Here is a tiny trained network, its code and every weight. The questions are about switching its units off for an input and a class, where a switched-off unit gives its printed mean instead of its output.

import numpy as np


def w(rows, s, z=0):
    codes = np.array(rows[::2]) - 128.0
    scale = np.full(codes.shape[1], s)
    scale[-1] = z or s
    return codes * scale


def norm(h):
    return h / np.sqrt((h * h).mean(-1, keepdims=True) + 1e-5)


def f(y):
    return y / 2 * (1 + np.tanh(0.7978845608 * (y + 0.044715 * y**3)))


def log_softmax(a):
    a = a - a.max(-1, keepdims=True)
    return a - np.log(np.exp(a).sum(-1, keepdims=True))


def net(x, mask):
    res = np.array(x, float).reshape(1, 7) / 4 @ E
    u = 0
    for l in range(2):
        y = f(norm(res) @ A[l][:, :-1].T + A[l][:, -1])
        res = res + np.where(mask[u : u + 13], y, B[l][:, -1]) @ B[l][:, :-1]
        u += 13
    return log_softmax(norm(res)[-1] @ U[:, :-1].T + U[:, -1])


A, B = {}, {}
E = w([
[133,211,143,128,11,132,101,137,112,188,209,180],'x0',
[70,151,131,84,189,62,77,170,124,112,139,176],'x1',
[5,130,130,152,130,203,116,61,94,194,114,122],'x2',
[138,83,76,97,123,144,111,179,211,176,135,188],'x3',
[63,103,135,37,113,88,148,188,80,91,91,139],'x4',
[74,2,213,88,194,158,52,167,143,167,157,168],'x5',
[89,73,170,166,91,47,86,55,137,125,168,100],'x6',
],0.0044)
A[0] = w([
[144,130,115,162,129,102,71,89,185,122,152,106,168],'0.n0',
[107,116,129,157,112,100,134,110,183,199,136,166,60],'0.n1',
[95,20,131,100,159,186,166,126,79,88,118,58,38],'0.n2',
[88,120,146,180,145,74,60,130,79,122,99,187,129],'0.n3',
[213,95,120,127,177,104,125,113,163,102,137,115,36],'0.n4',
[118,116,80,82,111,3,134,147,125,132,162,162,139],'0.n5',
[140,141,152,58,168,151,88,175,111,137,120,173,157],'0.n6',
[115,100,132,113,118,187,79,191,156,202,156,138,6],'0.n7',
[97,156,146,190,36,124,73,140,107,191,167,98,174],'0.n8',
[170,134,103,168,55,159,127,156,111,122,62,137,45],'0.n9',
[44,9,125,141,159,141,136,156,119,149,67,125,125],'0.n10',
[73,179,102,86,179,151,158,148,107,75,144,135,184],'0.n11',
[191,123,156,141,143,75,107,150,186,111,137,112,139],'0.n12',
],0.0066,0.0016)
B[0] = w([
[148,151,190,77,110,145,118,206,202,128,157,68,171],'0.n0',
[130,174,125,99,93,109,117,47,33,56,138,131,157],'0.n1',
[92,74,161,215,82,186,205,139,169,101,99,222,219],'0.n2',
[176,126,64,174,97,174,169,126,132,152,89,145,174],'0.n3',
[178,88,241,205,190,152,89,93,143,169,136,161,178],'0.n4',
[177,128,175,57,29,69,142,140,98,68,99,90,217],'0.n5',
[149,177,113,113,75,85,88,130,87,86,129,119,206],'0.n6',
[91,214,122,148,134,122,135,93,61,147,132,136,198],'0.n7',
[168,77,90,124,93,96,71,110,117,53,123,130,243],'0.n8',
[148,35,104,104,120,157,181,188,104,150,112,146,167],'0.n9',
[176,94,102,88,51,76,253,172,146,199,66,146,255],'0.n10',
[162,161,126,133,161,113,99,224,131,121,165,93,195],'0.n11',
[123,120,193,106,124,118,122,131,207,181,69,53,185],'0.n12',
],0.005,0.0043)
A[1] = w([
[136,111,135,112,119,117,51,51,44,74,180,97,108],'1.n0',
[139,108,103,151,146,162,137,86,156,158,177,108,95],'1.n1',
[135,107,130,141,45,123,104,17,112,167,187,139,190],'1.n2',
[87,253,124,149,128,129,180,147,49,132,113,207,94],'1.n3',
[35,84,209,168,157,125,173,91,117,153,79,184,91],'1.n4',
[164,180,139,143,87,195,128,157,48,81,180,140,251],'1.n5',
[122,216,84,142,157,120,139,127,116,41,135,85,117],'1.n6',
[110,55,29,107,116,162,146,115,120,171,152,135,162],'1.n7',
[103,106,129,180,115,96,184,120,89,76,127,12,106],'1.n8',
[103,139,80,148,181,112,142,90,64,169,117,142,241],'1.n9',
[39,48,207,216,126,151,104,170,84,76,90,126,131],'1.n10',
[164,125,207,123,149,139,76,117,198,150,179,122,141],'1.n11',
[182,64,126,151,166,147,246,105,111,195,111,109,163],'1.n12',
],0.0063,0.0018)
B[1] = w([
[54,187,132,205,228,211,179,90,161,55,166,188,198],'1.n0',
[130,93,167,60,150,80,121,159,86,115,22,133,134],'1.n1',
[108,195,167,84,49,101,101,172,122,5,89,211,232],'1.n2',
[142,133,67,154,216,201,54,89,100,222,163,62,197],'1.n3',
[192,50,68,136,163,114,253,167,173,147,61,95,184],'1.n4',
[47,90,115,112,183,109,142,106,180,158,123,160,226],'1.n5',
[63,74,94,91,114,175,121,214,82,221,109,173,171],'1.n6',
[166,58,150,209,78,56,103,164,213,90,131,48,167],'1.n7',
[104,128,71,79,215,148,89,149,138,225,163,187,198],'1.n8',
[194,120,101,42,139,119,108,180,113,168,161,98,151],'1.n9',
[153,161,50,156,134,202,177,88,210,112,137,140,177],'1.n10',
[93,122,124,170,194,129,125,117,110,139,49,61,163],'1.n11',
[76,79,56,129,113,138,202,59,162,147,87,167,254],'1.n12',
],0.0056,0.0054)
U = w([
[172,137,230,173,194,104,49,91,159,130,109,34,118],'0',
[152,78,133,179,96,135,123,79,95,127,202,102,69],'1',
[156,88,208,153,122,167,173,60,24,132,243,57,1],'2',
[59,202,135,156,107,166,81,53,111,56,190,198,136],'3',
[153,149,175,71,51,49,135,195,118,75,90,144,153],'4',
[94,146,69,80,179,157,99,163,66,237,151,121,129],'5',
[157,63,109,183,132,162,251,97,189,147,71,121,150],'6',
],0.011,0.01)

Each question gives the input, the list of numbers given to net, and the class t.
The units are the neurons (one row each of A and B). Each row of codes is followed by its name. A weight is (code - 128) times the scale printed after its matrix; where a second scale follows, it is the last column's (A, B and U).
mask holds one flag per neuron, layer by layer. A switched-off neuron (its flag False) gives its mean, the last column of its row in B, instead of its output. The means were averaged over made-up inputs and are rounded, as every weight is.
A unit's drop is (log p(t) with every unit on - log p(t) with that unit switched off) / (log p(t) with every unit on - log p(t) with every unit switched off).
The circuit of an input: a set's keep is (log p(t) with only the set's units on - log p(t) with every unit switched off) / (log p(t) with every unit on - log p(t) with every unit switched off). Starting from the 12 units with the biggest drops (on a tie, the unit counted first), units are removed one at a time, each time the one whose removal leaves the highest keep (on an exact tie, the one counted first), for as long as the keep stays at least 0.8.
units of the circuit, in order: the units of the circuit, biggest drop first
unit that matters most: the unit with the biggest drop
k most important neurons: the k neurons with the biggest drops, biggest first
top k neurons in layer l: the k neurons of layer l with the biggest drops, biggest first
drop when u is switched off: that unit's drop, to one decimal
input [3,-3,1,-5,3,7,8], class 6: units of the circuit, in order -> (1.n4)
input [-2,-7,8,1,-8,-3,2], class 3: units of the circuit, in order -> (1.n2; 0.n10)
input [1,-6,7,-6,0,-6,2], class 3: units of the circuit, in order -> (1.n2; 0.n10)
input [0,-4,7,6,-3,-5,4], class 3: top 3 neurons in layer 0 -> (0.n1; 0.n10; 0.n8)
input [-6,8,5,7,6,-5,-2], class 4: 2 most important neurons -> (0.n10; 0.n5)
input [2,1,-2,8,-1,3,-1], class 3: units of the circuit, in order -> (0.n7; 0.n1; 1.n4)
input [-1,-5,8,7,-7,5,7], class 4: 2 most important neurons -> (1.n2; 0.n1)
input [5,-5,6,4,8,-2,8], class 3: 3 most important neurons -> (1.n0; 0.n8; 0.n1)
input [-3,4,3,3,2,-4,-1], class 5: 2 most important neurons -> (1.n2; 0.n8)
input [1,-6,3,7,-3,7,8], class 4: 3 most important neurons -> (1.n2; 0.n10; 0.n1)
input [4,-2,-2,1,-7,0,8], class 3: 4 most important neurons -> (0.n1; 1.n2; 1.n0; 0.n8)
input [2,8,-7,7,-6,5,-2], class 0: top 2 neurons in layer 1 -> (1.n11; 1.n2)
input [5,0,-2,-6,2,2,7], class 3: 2 most important neurons -> (1.n0; 0.n10)
input [0,3,0,2,-4,-3,-5], class 5: unit that matters most -> 0.n10
input [-8,7,-2,-5,-2,-1,-7], class 5: 2 most important neurons -> (0.n11; 1.n6)
input [-1,8,7,-8,2,2,1], class 6: top 2 neurons in layer 1 -> (1.n4; 1.n10)
input [6,-7,-4,0,-7,-6,0], class 4: drop when 0.n10 is switched off -> 0.1
input [-1,4,5,-1,-8,-2,8], class 3: drop when 1.n3 is switched off -> 0.0
input [-1,8,-7,-5,-1,3,6], class 0: drop when 1.n11 is switched off -> 0.1
input [8,-6,1,-1,-5,2,5], class 3: most important neuron -> (1.n0)
